Here is a tiny trained network, its code and every weight. The questions are about switching its units off for an input and a class, where a switched-off unit gives its printed mean instead of its output.

import numpy as np


def w(rows, s, z=0):
    codes = np.array(rows[::2]) - 128.0
    scale = np.full(codes.shape[1], s)
    scale[-1] = z or s
    return codes * scale


def f(y):
    return np.maximum(y, 0)


def log_softmax(a):
    a = a - a.max(-1, keepdims=True)
    return a - np.log(np.exp(a).sum(-1, keepdims=True))


def net(x, mask):
    res = np.array(x, float).reshape(1, 8) / 4 @ E
    y = f(res @ A[0][:, :-1].T + A[0][:, -1])
    res = res + np.where(mask, y, B[0][:, -1]) @ B[0][:, :-1]
    return log_softmax(res[-1] @ U[:, :-1].T + U[:, -1])


A, B = {}, {}
E = w([
[179,70,118,185],'x0',
[134,152,111,96],'x1',
[100,116,150,146],'x2',
[92,210,71,248],'x3',
[121,129,134,130],'x4',
[9,71,1,98],'x5',
[157,83,129,179],'x6',
[124,150,117,101],'x7',
],0.0067)
A[0] = w([
[47,32,20,94,253],'N1',
[91,138,196,62,160],'N2',
[214,92,61,171,161],'N3',
[103,145,92,192,193],'N4',
[134,41,192,29,251],'N5',
[254,102,162,103,210],'N6',
[132,208,128,120,222],'N7',
[150,147,221,142,217],'N8',
],0.0092,0.0035)
B[0] = w([
[52,70,25,171,254],'N1',
[130,64,172,114,175],'N2',
[128,109,166,155,179],'N3',
[82,249,114,194,187],'N4',
[125,1,118,31,230],'N5',
[172,88,186,120,216],'N6',
[181,155,167,212,179],'N7',
[247,127,182,121,202],'N8',
],0.0078,0.0093)
U = w([
[178,87,223,52,86],'0',
[145,254,233,215,251],'1',
[63,40,100,91,116],'2',
[82,219,34,196,35],'3',
],0.0077,0.0024)

Each question gives the input, the list of numbers given to net, and the class t.
The units are the neurons (one row each of A and B). Each row of codes is followed by its name. A weight is (code - 128) times the scale printed after its matrix; where a second scale follows, it is the last column's (A, B and U).
mask holds one flag per neuron, in row order. A switched-off neuron (its flag False) gives its mean, the last column of its row in B, instead of its output. The means were averaged over made-up inputs and are rounded, as every weight is.
A unit's drop is (log p(t) with every unit on - log p(t) with that unit switched off) / (log p(t) with every unit on - log p(t) with every unit switched off).
The circuit of an input: a set's keep is (log p(t) with only the set's units on - log p(t) with every unit switched off) / (log p(t) with every unit on - log p(t) with every unit switched off). Starting from all 8 units, units are removed one at a time, each time the one whose removal leaves the highest keep (on an exact tie, the one counted first), for as long as the keep stays at least 0.8.
circuit, biggest first: the units of the circuit, biggest drop first
top k neurons: the k neurons with the biggest drops, biggest first
drop of u: that unit's drop, to one decimal
input [-5,5,-8,1,7,3,2,-2], class 3: circuit, biggest first	[N5; N6]
input [8,-7,-3,2,-6,-1,4,5], class 1: circuit, biggest first	[N5; N1]
input [8,-1,-2,5,1,5,7,6], class 3: top 2 neurons	[N4; N5]
input [-5,-7,5,2,1,7,5,-7], class 3: circuit, biggest first	[N5; N4]
input [-8,6,-4,3,-2,-2,3,7], class 1: top neuron	[N1]
input [-7,-7,-8,2,0,5,0,2], class 3: circuit, biggest first	[N5; N6]
input [2,-2,-2,3,-4,7,-4,-2], class 3: circuit, biggest first	[N5; N4]
input [0,6,-8,7,-3,0,-8,2], class 1: top 3 neurons	[N1; N7; N5]
input [0,5,6,4,-4,6,8,8], class 3: drop of N4	0.1
input [8,3,4,4,-7,5,-4,6], class 3: drop of N4	0.1
input [7,-5,4,2,-6,6,6,-8], class 3: drop of N5	0.3
input [-6,6,2,3,3,4,5,4], class 3: drop of N7	0.0
